Below are the code and all the weights of a small trained network. Each question names an input and a target symbol and asks about switching units off, where a switched-off unit gives its printed mean instead of its output.

import numpy as np


def w(rows, s, z=0):
    codes = np.array(rows[::2]) - 128.0
    scale = np.full(codes.shape[1], s)
    scale[-1] = z or s
    return codes * scale


def f(y):
    return np.maximum(y, 0)


def softmax(a):
    e = np.exp(a - a.max(-1, keepdims=True))
    return e / e.sum(-1, keepdims=True)


def log_softmax(a):
    a = a - a.max(-1, keepdims=True)
    return a - np.log(np.exp(a).sum(-1, keepdims=True))


def net(x, mask):
    ids = ['βδεθμπτφψ'.index(c) for c in x.split()]
    T = len(ids)
    res = E[ids] + P[:T]
    q, k, v = (res @ M[0].T for M in (Q, K, V))
    z = softmax(np.where(np.tri(T) > 0, q @ k.T / 2**0.5, -1e9)) @ v
    res = res + np.where(mask[0], z, O[0][:, -1]) @ O[0][:, :-1]
    y = f(res @ A[0][:, :-1].T + A[0][:, -1])
    res = res + np.where(mask[1:9], y, B[0][:, -1]) @ B[0][:, :-1]
    return log_softmax(res[-1] @ U[:, :-1].T + U[:, -1])


Q, K, V, O, A, B = {}, {}, {}, {}, {}, {}
E = w([
[171,193,164,181,114,142,167,162,135,88,123],'β',
[91,146,150,187,136,128,133,147,209,148,169],'δ',
[250,92,167,197,130,125,200,164,100,158,162],'ε',
[74,164,165,129,198,160,183,149,119,133,130],'θ',
[55,119,69,203,116,117,215,180,218,144,116],'μ',
[181,166,112,146,154,132,151,40,137,168,92],'π',
[103,163,106,189,162,157,197,65,143,81,181],'τ',
[86,124,129,180,107,232,129,115,98,130,150],'φ',
[50,134,129,171,106,207,228,144,16,85,43],'ψ',
],0.017)
P = w([
[131,91,222,38,101,244,162,128,223,177,145],'0',
[155,95,252,119,105,63,247,70,193,20,147],'1',
[157,178,91,25,77,116,144,139,122,39,144],'2',
[140,117,171,93,133,242,117,131,190,184,127],'3',
[151,105,196,165,157,80,209,61,162,27,126],'4',
[163,130,79,81,131,95,118,154,57,95,186],'5',
[113,146,124,125,141,238,97,133,141,196,113],'6',
[106,120,159,200,192,74,211,48,118,42,131],'7',
[140,114,45,137,170,92,96,163,13,137,198],'8',
[76,180,84,174,150,224,71,135,100,213,110],'9',
[64,135,137,253,212,70,183,41,72,65,121],'10',
],0.014)
Q[0] = w([
[102,90,182,232,160,137,209,2,145,67,147],'head 1',
[100,38,118,93,97,94,84,93,77,75,75],'head 1',
],0.011)
K[0] = w([
[79,157,3,246,167,152,86,80,2,157,115],'head 1',
[100,64,184,44,53,152,148,52,130,98,50],'head 1',
],0.0092)
V[0] = w([
[79,65,150,191,38,213,129,170,82,55,176],'head 1',
[87,174,202,108,203,87,183,254,104,148,78],'head 1',
],0.0067)
O[0] = w([
[150,56,83,136,82,222,62,88,134,76,143,251],'head 1',
[215,144,134,98,207,135,122,254,169,75,109,85],'head 1',
],0.011,0.0029)
A[0] = w([
[132,126,72,86,134,132,120,132,102,86,154,139],'neuron 1',
[127,147,141,113,138,9,157,128,111,113,120,57],'neuron 2',
[159,113,180,176,144,56,144,131,114,105,128,52],'neuron 3',
[138,110,125,160,163,96,133,152,145,47,117,57],'neuron 4',
[93,103,102,133,151,33,121,120,176,96,163,136],'neuron 5',
[63,135,158,120,164,135,103,136,185,134,172,2],'neuron 6',
[129,152,178,125,90,145,38,135,180,154,114,43],'neuron 7',
[110,134,156,139,131,4,147,93,119,100,167,116],'neuron 8',
],0.015,0.011)
B[0] = w([
[133,159,148,132,110,42,112,159,126,140,112,186],'neuron 1',
[118,124,146,187,151,92,60,73,148,108,247,198],'neuron 2',
[71,212,124,101,139,140,106,134,179,94,91,194],'neuron 3',
[123,99,123,112,139,138,127,106,127,221,165,176],'neuron 4',
[156,187,175,123,101,156,125,125,89,112,116,179],'neuron 5',
[58,69,99,125,206,70,70,66,119,72,125,145],'neuron 6',
[108,224,113,136,55,87,98,164,73,146,125,145],'neuron 7',
[146,44,94,86,103,144,125,181,99,147,58,244],'neuron 8',
],0.013,0.011)
U = w([
[157,244,114,129,111,100,177,139,84,37,151,251],'β',
[124,120,119,135,106,43,58,143,133,127,142,245],'δ',
[197,2,100,137,140,118,66,159,96,209,202,139],'ε',
[138,156,121,79,204,181,89,116,118,101,161,49],'θ',
[116,96,47,148,111,118,130,158,216,123,118,102],'μ',
[102,153,188,166,124,132,154,122,141,192,93,120],'π',
[127,142,128,192,136,140,173,68,135,46,186,122],'τ',
[125,129,103,99,104,173,68,131,124,153,149,2],'φ',
[140,91,110,126,118,160,133,146,107,99,23,40],'ψ',
],0.0071,0.0048)

Each question gives the input, a string of symbols that net reads in full, and the target symbol t.
The units are the heads (2 rows each of Q, K, V and O) and the neurons (one row each of A and B). Each row of codes is followed by its name. A weight is (code - 128) times the scale printed after its matrix; where a second scale follows, it is the last column's (O, A, B and U).
mask holds one flag per unit, heads first, then neurons. A switched-off unit (its flag False) gives its mean, the last column of its rows in O or B, instead of its output. The means were averaged over made-up inputs and are rounded, as every weight is.
A unit's drop is (log p(t) with every unit on - log p(t) with that unit switched off) / (log p(t) with every unit on - log p(t) with every unit switched off).
The circuit of an input: a set's keep is (log p(t) with only the set's units on - log p(t) with every unit switched off) / (log p(t) with every unit on - log p(t) with every unit switched off). Starting from all 9 units, units are removed one at a time, each time the one whose removal leaves the highest keep (on an exact tie, the one counted first), for as long as the keep stays at least 0.8.
circuit, biggest first: the units of the circuit, biggest drop first
unit that matters most: the unit with the biggest drop
k most important neurons: the k neurons with the biggest drops, biggest first
input φ δ φ θ τ ε, target β: most important neuron	(neuron 8)
input φ π ψ θ ε φ ψ π, target ε: circuit, biggest first	(head 1; neuron 4)
input π μ π β μ φ, target β: circuit, biggest first	(neuron 8; neuron 4)
input β π τ θ π π τ ε, target ψ: circuit, biggest first	(neuron 8; head 1; neuron 3)
input φ π ε φ δ φ β φ π π δ, target δ: circuit, biggest first	(neuron 2; neuron 8; head 1; neuron 3)
input π ε φ π ε δ ψ φ, target ε: circuit, biggest first	(head 1; neuron 4)
input τ π ψ π τ π ψ θ, target ε: 2 most important neurons	(neuron 4; neuron 3)
input δ π δ π π π φ ε, target τ: circuit, biggest first	(head 1; neuron 8)
input ψ θ τ δ β τ ψ β β τ π, target ψ: 2 most important neurons	(neuron 8; neuron 2)
input φ ψ φ, target δ: 3 most important neurons	(neuron 1; neuron 5; neuron 3)
input ψ ε π π θ π ψ β, target ε: circuit, biggest first	(neuron 4; head 1)
input π μ φ ε π β φ π π φ, target π: 2 most important neurons	(neuron 8; neuron 2)
input π ε θ δ ε π τ π θ δ δ, target θ: 2 most important neurons	(neuron 3; neuron 4)
input ψ ψ φ τ δ φ φ μ, target τ: 2 most important neurons	(neuron 8; neuron 5)
input φ δ π π ψ τ δ π, target ψ: circuit, biggest first	(neuron 8; head 1; neuron 2)
input φ π π π ε π β, target β: unit that matters most	neuron 8
input θ π β μ π φ, target β: circuit, biggest first	(neuron 8; head 1)
input θ ψ ψ, target δ: circuit, biggest first	(neuron 1; head 1)
input ε θ π π ε, target δ: 3 most important neurons	(neuron 2; neuron 3; neuron 8)
input φ φ ψ μ φ τ ψ ε, target ε: 2 most important neurons	(neuron 4; neuron 5)
